Here is a tiny trained network, its code and every weight. The questions are about switching its units off for an input and a class, where a switched-off unit gives its printed mean instead of its output.

import numpy as np


def w(rows, s, z=0):
    codes = np.array(rows[::2]) - 128.0
    scale = np.full(codes.shape[1], s)
    scale[-1] = z or s
    return codes * scale


def f(y):
    return np.maximum(y, 0)


def log_softmax(a):
    a = a - a.max(-1, keepdims=True)
    return a - np.log(np.exp(a).sum(-1, keepdims=True))


def net(x, mask):
    res = np.array(x, float).reshape(1, 4) / 4 @ E
    y = f(res @ A[0][:, :-1].T + A[0][:, -1])
    res = res + np.where(mask, y, B[0][:, -1]) @ B[0][:, :-1]
    return log_softmax(res[-1] @ U[:, :-1].T + U[:, -1])


A, B = {}, {}
E = w([
[228,136,101,45,64,127,253,84,130],'x0',
[32,157,4,167,161,66,181,19,206],'x1',
[161,18,64,67,199,46,88,110,45],'x2',
[138,129,109,133,120,131,115,133,129],'x3',
],0.0078)
A[0] = w([
[75,215,145,183,12,210,118,158,202,96],'n1',
[213,91,237,93,113,215,63,248,38,161],'n2',
[146,54,95,47,202,62,84,89,77,116],'n3',
[180,134,52,76,70,120,253,45,118,36],'n4',
[40,108,124,247,201,100,26,188,127,28],'n5',
[139,27,47,62,190,29,72,109,43,110],'n6',
[14,128,155,199,208,129,18,164,125,37],'n7',
[22,146,2,171,180,64,163,37,213,147],'n8',
[37,159,16,159,160,86,154,35,175,166],'n9',
[128,96,70,64,211,86,95,90,34,64],'n10',
[67,240,174,186,28,217,132,139,214,112],'n11',
[112,230,161,190,71,194,163,140,195,116],'n12',
[217,140,116,53,98,138,179,75,166,1],'n13',
[76,236,166,179,69,171,158,107,195,106],'n14',
[240,119,107,48,38,127,217,67,139,31],'n15',
[128,5,48,60,221,42,85,101,70,114],'n16',
[77,161,3,184,169,114,146,40,177,145],'n17',
[211,97,190,131,77,161,79,220,61,152],'n18',
[22,143,138,219,191,106,17,166,120,29],'n19',
],0.007,0.0024)
B[0] = w([
[188,60,108,224,201,170,152,69,167,211],'n1',
[46,100,241,46,70,216,41,73,21,240],'n2',
[116,64,43,197,181,149,200,94,159,202],'n3',
[212,180,160,20,76,20,139,216,176,200],'n4',
[220,178,128,31,163,40,147,253,204,205],'n5',
[165,40,41,224,211,193,201,52,188,224],'n6',
[233,208,129,31,51,29,204,254,218,205],'n7',
[41,93,229,45,79,229,15,103,22,247],'n8',
[77,98,237,47,115,172,40,91,16,229],'n9',
[138,86,79,168,158,168,161,85,174,191],'n10',
[160,54,59,246,201,176,155,61,173,226],'n11',
[161,66,62,198,206,133,181,65,168,207],'n12',
[149,187,122,55,28,67,213,228,124,175],'n13',
[182,47,54,214,165,164,161,48,157,207],'n14',
[221,211,132,28,54,24,182,215,196,205],'n15',
[155,48,27,212,203,177,199,49,176,225],'n16',
[93,78,215,47,124,151,30,95,31,219],'n17',
[104,67,206,90,130,208,47,79,21,208],'n18',
[213,218,135,6,129,16,156,244,199,204],'n19',
],0.0067,0.013)
U = w([
[32,105,225,82,92,216,44,70,28,255],'0',
[126,89,39,254,171,189,212,39,198,17],'1',
[193,204,137,39,72,39,195,220,208,116],'2',
],0.0081,0.0022)

Each question gives the input, the list of numbers given to net, and the class t.
The units are the neurons (one row each of A and B). Each row of codes is followed by its name. A weight is (code - 128) times the scale printed after its matrix; where a second scale follows, it is the last column's (A, B and U).
mask holds one flag per neuron, in row order. A switched-off neuron (its flag False) gives its mean, the last column of its row in B, instead of its output. The means were averaged over made-up inputs and are rounded, as every weight is.
A unit's drop is (log p(t) with every unit on - log p(t) with that unit switched off) / (log p(t) with every unit on - log p(t) with every unit switched off).
The circuit of an input: a set's keep is (log p(t) with only the set's units on - log p(t) with every unit switched off) / (log p(t) with every unit on - log p(t) with every unit switched off). Starting from the 12 units with the biggest drops (on a tie, the unit counted first), units are removed one at a time, each time the one whose removal leaves the highest keep (on an exact tie, the one counted first), for as long as the keep stays at least 0.8.
circuit, biggest first: the units of the circuit, biggest drop first
top k neurons: the k neurons with the biggest drops, biggest first
drop of u: that unit's drop, to one decimal
input [-8,-6,3,1], class 2: circuit, biggest first => [n7]
input [-4,5,4,-4], class 0: top 2 neurons => [n8 n9]
input [-7,5,-1,-1], class 2: top 3 neurons => [n7 n19 n5]
input [6,-3,6,-1], class 1: top 2 neurons => [n6 n16]
input [2,-6,8,-8], class 1: top 2 neurons => [n6 n16]
input [-8,8,3,7], class 0: top 4 neurons => [n8 n9 n17 n15]
input [-4,4,0,2], class 0: top 4 neurons => [n8 n9 n15 n17]
input [0,3,-3,0], class 0: top 2 neurons => [n6 n16]
input [-3,-1,-3,6], class 1: top 2 neurons => [n15 n4]
input [-8,5,-4,4], class 2: top 2 neurons => [n7 n19]
input [-2,6,5,-3], class 0: top 3 neurons => [n8 n9 n17]
input [5,3,-4,-7], class 2: top 3 neurons => [n4 n15 n6]
input [8,8,7,-1], class 0: top 4 neurons => [n8 n9 n17 n7]
input [-5,-6,7,-6], class 1: top 3 neurons => [n6 n16 n8]
input [-5,8,-7,-6], class 0: top 3 neurons => [n8 n9 n17]
input [-8,6,-5,4], class 2: top 3 neurons => [n7 n19 n5]
input [8,1,5,6], class 2: drop of n4 => 0.1
input [3,6,2,0], class 0: drop of n17 => 0.0
